Here is a tiny trained network, its code and every weight. The questions are about switching its units off for an input and a target symbol, where a switched-off unit gives its printed mean instead of its output.

import numpy as np


def w(rows, s, z=0):
    codes = np.array(rows[::2]) - 128.0
    scale = np.full(codes.shape[1], s)
    scale[-1] = z or s
    return codes * scale


def norm(h):
    return h / np.sqrt((h * h).mean(-1, keepdims=True) + 1e-5)


def f(y):
    return np.maximum(y, 0)


def softmax(a):
    e = np.exp(a - a.max(-1, keepdims=True))
    return e / e.sum(-1, keepdims=True)


def log_softmax(a):
    a = a - a.max(-1, keepdims=True)
    return a - np.log(np.exp(a).sum(-1, keepdims=True))


def net(x, mask):
    ids = ['βγλμπστψω'.index(c) for c in x.split()]
    T = len(ids)
    res = E[ids] + P[:T]
    u = 0
    for l in range(3):
        r = norm(res)
        for j in range(3):
            rows = slice(3 * j, 3 * j + 3)
            q, k, v = (r @ M[l][rows].T for M in (Q, K, V))
            z = softmax(np.where(np.tri(T) > 0, q @ k.T / 3**0.5, -1e9)) @ v
            o = O[l][rows]
            res = res + np.where(mask[u + j], z, o[:, -1]) @ o[:, :-1]
        u += 3
        y = f(norm(res) @ A[l][:, :-1].T + A[l][:, -1])
        res = res + np.where(mask[u : u + 8], y, B[l][:, -1]) @ B[l][:, :-1]
        u += 8
    return log_softmax(norm(res)[-1] @ U[:, :-1].T + U[:, -1])


Q, K, V, O, A, B = {}, {}, {}, {}, {}, {}
E = w([
[92,22,157,119],'β',
[193,182,55,58],'γ',
[84,18,164,112],'λ',
[166,180,168,23],'μ',
[213,237,101,86],'π',
[58,53,93,70],'σ',
[107,71,246,146],'τ',
[140,202,48,217],'ψ',
[76,108,21,188],'ω',
],0.014)
P = w([
[239,66,69,112],'0',
[180,90,86,96],'1',
[153,95,89,106],'2',
[125,118,101,89],'3',
[103,130,109,95],'4',
[83,146,124,98],'5',
[61,158,133,104],'6',
[37,172,143,113],'7',
[23,188,148,110],'8',
[5,206,155,105],'9',
],0.012)
Q[0] = w([
[142,206,179,165],'0.h1',
[14,147,69,47],'0.h1',
[175,95,113,232],'0.h1',
[110,80,69,131],'0.h2',
[103,147,98,57],'0.h2',
[250,102,151,233],'0.h2',
[167,146,139,94],'0.h3',
[124,97,169,120],'0.h3',
[181,150,170,168],'0.h3',
],0.018)
K[0] = w([
[139,135,85,24],'0.h1',
[10,212,149,194],'0.h1',
[232,81,81,154],'0.h1',
[129,144,43,164],'0.h2',
[32,181,148,152],'0.h2',
[235,46,146,137],'0.h2',
[189,102,100,97],'0.h3',
[107,84,166,151],'0.h3',
[182,136,171,150],'0.h3',
],0.014)
V[0] = w([
[198,141,105,176],'0.h1',
[43,114,22,37],'0.h1',
[195,182,221,73],'0.h1',
[48,125,80,245],'0.h2',
[229,86,130,2],'0.h2',
[33,35,152,168],'0.h2',
[24,135,132,95],'0.h3',
[56,181,136,38],'0.h3',
[65,241,97,99],'0.h3',
],0.0068)
O[0] = w([
[219,73,167,129,92],'0.h1',
[159,245,99,149,255],'0.h1',
[60,83,184,31,64],'0.h1',
[253,61,89,121,132],'0.h2',
[1,200,131,148,158],'0.h2',
[114,64,80,25,141],'0.h2',
[104,97,169,173,163],'0.h3',
[126,42,128,228,173],'0.h3',
[194,129,104,254,132],'0.h3',
],0.0068,0.007)
A[0] = w([
[131,106,254,116,53],'0.n1',
[123,88,102,131,132],'0.n2',
[108,107,65,94,50],'0.n3',
[68,174,183,164,79],'0.n4',
[126,91,150,188,108],'0.n5',
[124,194,126,75,2],'0.n6',
[24,107,123,146,65],'0.n7',
[152,148,149,122,70],'0.n8',
],0.013,0.0052)
B[0] = w([
[94,64,95,215,157],'0.n1',
[83,98,121,114,186],'0.n2',
[127,123,189,143,204],'0.n3',
[245,104,158,62,193],'0.n4',
[106,162,154,154,155],'0.n5',
[21,178,109,153,187],'0.n6',
[40,148,122,205,254],'0.n7',
[127,133,129,153,132],'0.n8',
],0.012,0.0051)
Q[1] = w([
[212,113,154,137],'1.h1',
[246,225,151,67],'1.h1',
[239,195,132,50],'1.h1',
[197,99,134,55],'1.h2',
[161,90,77,115],'1.h2',
[153,73,130,110],'1.h2',
[221,65,254,108],'1.h3',
[171,92,125,172],'1.h3',
[171,158,22,198],'1.h3',
],0.0081)
K[1] = w([
[139,166,121,54],'1.h1',
[143,134,155,59],'1.h1',
[151,138,161,60],'1.h1',
[95,169,102,113],'1.h2',
[151,144,137,110],'1.h2',
[160,142,166,96],'1.h2',
[112,174,94,5],'1.h3',
[150,107,78,95],'1.h3',
[144,75,97,218],'1.h3',
],0.012)
V[1] = w([
[146,183,101,99],'1.h1',
[126,116,125,139],'1.h1',
[128,128,128,128],'1.h1',
[112,129,102,154],'1.h2',
[117,153,73,2],'1.h2',
[121,172,150,171],'1.h2',
[135,127,103,154],'1.h3',
[123,156,46,151],'1.h3',
[137,122,116,148],'1.h3',
],0.008)
O[1] = w([
[158,44,110,243,143],'1.h1',
[132,162,137,103,131],'1.h1',
[128,128,128,128,128],'1.h1',
[75,93,148,115,195],'1.h2',
[230,94,198,85,178],'1.h2',
[88,69,110,69,168],'1.h2',
[61,122,140,113,160],'1.h3',
[4,108,204,53,255],'1.h3',
[93,121,130,130,136],'1.h3',
],0.0043,0.0034)
A[1] = w([
[93,111,99,91,109],'1.n1',
[131,151,217,100,77],'1.n2',
[167,167,127,45,121],'1.n3',
[95,92,163,151,117],'1.n4',
[87,42,147,119,133],'1.n5',
[122,136,61,194,105],'1.n6',
[185,176,131,127,111],'1.n7',
[116,123,135,2,3],'1.n8',
],0.012,0.013)
B[1] = w([
[123,92,146,159,173],'1.n1',
[93,131,60,68,136],'1.n2',
[197,99,111,142,170],'1.n3',
[162,109,128,170,201],'1.n4',
[134,90,116,179,254],'1.n5',
[136,147,121,56,222],'1.n6',
[162,168,129,147,167],'1.n7',
[248,55,170,100,129],'1.n8',
],0.015,0.005)
Q[2] = w([
[184,71,27,170],'2.h1',
[145,96,230,5],'2.h1',
[87,145,170,113],'2.h1',
[139,88,182,45],'2.h2',
[81,169,104,138],'2.h2',
[134,108,12,166],'2.h2',
[54,95,135,157],'2.h3',
[63,226,196,88],'2.h3',
[150,95,211,98],'2.h3',
],0.018)
K[2] = w([
[164,135,8,210],'2.h1',
[173,92,179,60],'2.h1',
[120,104,189,105],'2.h1',
[130,122,173,42],'2.h2',
[107,128,158,184],'2.h2',
[165,93,84,177],'2.h2',
[99,115,189,183],'2.h3',
[16,137,123,20],'2.h3',
[155,8,182,84],'2.h3',
],0.016)
V[2] = w([
[117,170,78,139],'2.h1',
[117,106,109,114],'2.h1',
[116,189,208,222],'2.h1',
[157,157,119,134],'2.h2',
[138,137,248,149],'2.h2',
[156,112,152,137],'2.h2',
[137,145,210,79],'2.h3',
[176,133,122,117],'2.h3',
[88,128,45,76],'2.h3',
],0.015)
O[2] = w([
[194,95,109,52,254],'2.h1',
[110,143,109,127,146],'2.h1',
[254,119,185,234,146],'2.h1',
[164,115,180,91,68],'2.h2',
[37,38,208,205,37],'2.h2',
[112,88,110,97,85],'2.h2',
[74,188,186,112,26],'2.h3',
[102,88,169,168,67],'2.h3',
[208,171,194,155,227],'2.h3',
],0.0098,0.006)
A[2] = w([
[253,135,139,85,175],'2.n1',
[84,41,92,152,255],'2.n2',
[170,90,54,181,144],'2.n3',
[184,94,92,151,111],'2.n4',
[221,60,197,78,95],'2.n5',
[157,139,241,182,168],'2.n6',
[98,229,211,190,55],'2.n7',
[123,223,64,150,117],'2.n8',
],0.011,0.0078)
B[2] = w([
[10,15,183,148,233],'2.n1',
[211,207,158,82,255],'2.n2',
[154,234,118,175,237],'2.n3',
[69,133,173,164,173],'2.n4',
[126,65,59,222,146],'2.n5',
[87,140,195,43,160],'2.n6',
[101,4,22,89,155],'2.n7',
[124,76,183,254,240],'2.n8',
],0.008,0.0091)
U = w([
[109,86,145,105,168],'β',
[212,143,218,97,123],'γ',
[91,103,155,112,201],'λ',
[59,179,193,69,239],'μ',
[127,86,208,115,138],'π',
[126,241,100,183,88],'σ',
[2,53,97,180,91],'τ',
[218,13,86,149,3],'ψ',
[137,141,56,62,229],'ω',
],0.017,0.0061)

Each question gives the input, a string of symbols that net reads in full, and the target symbol t.
The units are the heads (3 rows each of Q, K, V and O) and the neurons (one row each of A and B). Each row of codes is followed by its name. A weight is (code - 128) times the scale printed after its matrix; where a second scale follows, it is the last column's (O, A, B and U).
mask holds one flag per unit, layer by layer, with each layer's heads first. A switched-off unit (its flag False) gives its mean, the last column of its rows in O or B, instead of its output. The means were averaged over made-up inputs and are rounded, as every weight is.
A unit's drop is (log p(t) with every unit on - log p(t) with that unit switched off) / (log p(t) with every unit on - log p(t) with every unit switched off).
The circuit of an input: a set's keep is (log p(t) with only the set's units on - log p(t) with every unit switched off) / (log p(t) with every unit on - log p(t) with every unit switched off). Starting from the 12 units with the biggest drops (on a tie, the unit counted first), units are removed one at a time, each time the one whose removal leaves the highest keep (on an exact tie, the one counted first), for as long as the keep stays at least 0.8.
circuit, biggest first: the units of the circuit, biggest drop first
unit that matters most: the unit with the biggest drop
top k neurons: the k neurons with the biggest drops, biggest first
k most important neurons of layer l: the k neurons of layer l with the biggest drops, biggest first
input τ λ γ ω, target ω: circuit, biggest first => 2.h1, 1.n6
input π μ γ ψ γ ψ ψ σ γ π, target γ: unit that matters most => 0.n7
input τ μ τ, target τ: top 3 neurons => 0.n1, 1.n5, 0.n7
input γ ω γ ω τ γ σ ψ σ τ, target ψ: circuit, biggest first => 0.n1, 0.h2, 0.n4
input μ π γ μ μ λ, target μ: 2 most important neurons of layer 2 => 2.n6, 2.n8
input γ σ β τ γ β β γ γ, target γ: circuit, biggest first => 2.h1, 0.n7
input γ σ σ π τ, target σ: circuit, biggest first => 2.h3, 2.n1
input σ τ π, target τ: top 3 neurons => 0.n1, 2.n2, 2.n7
input σ γ ω σ ω σ ψ, target ω: top 2 neurons => 1.n6, 0.n7
input σ γ β, target σ: circuit, biggest first => 0.h2, 2.n1
input γ σ σ γ τ γ σ λ, target σ: top 3 neurons => 2.n2, 2.n1, 0.n7
input γ γ σ μ π, target μ: circuit, biggest first => 0.h1, 2.h3
input γ β γ σ σ λ ψ σ γ, target ψ: circuit, biggest first => 0.h2, 2.n1
input ω ω β λ μ λ ψ τ τ, target ψ: unit that matters most => 0.n1
input σ π γ σ ψ, target γ: top 2 neurons => 0.n7, 0.n6
input ψ ψ σ ψ γ μ γ, target μ: top 2 neurons => 0.n6, 1.n5
input γ π γ, target π: top 3 neurons => 2.n1, 2.n2, 1.n5
input γ γ γ, target γ: top 3 neurons => 0.n6, 0.n7, 0.n3
input ψ λ σ γ τ ψ π, target τ: 2 most important neurons of layer 0 => 0.n6, 0.n4
input ω σ σ σ σ ψ σ, target ψ: circuit, biggest first => 0.h2
input γ ω μ γ ω μ σ γ τ, target σ: 2 most important neurons of layer 2 => 2.n3, 2.n1
input π ψ π, target π: 2 most important neurons of layer 2 => 2.n1, 2.n6
input ω λ ψ σ ψ, target ψ: top 4 neurons => 2.n1, 2.n2, 0.n7, 0.n6
input γ σ ω μ σ ψ γ π, target γ: 4 most important neurons of layer 0 => 0.n7, 0.n4, 0.n2, 0.n3
input ψ γ ψ, target ψ: top 4 neurons => 2.n1, 2.n2, 0.n7, 2.n5
input τ σ σ, target τ: 2 most important neurons of layer 0 => 0.n1, 0.n2
input ψ ω γ τ, target ω: unit that matters most => 0.n4
input ψ γ μ γ, target μ: 2 most important neurons of layer 1 => 1.n5, 1.n2
input γ τ β, target τ: top 2 neurons => 0.n7, 0.n1
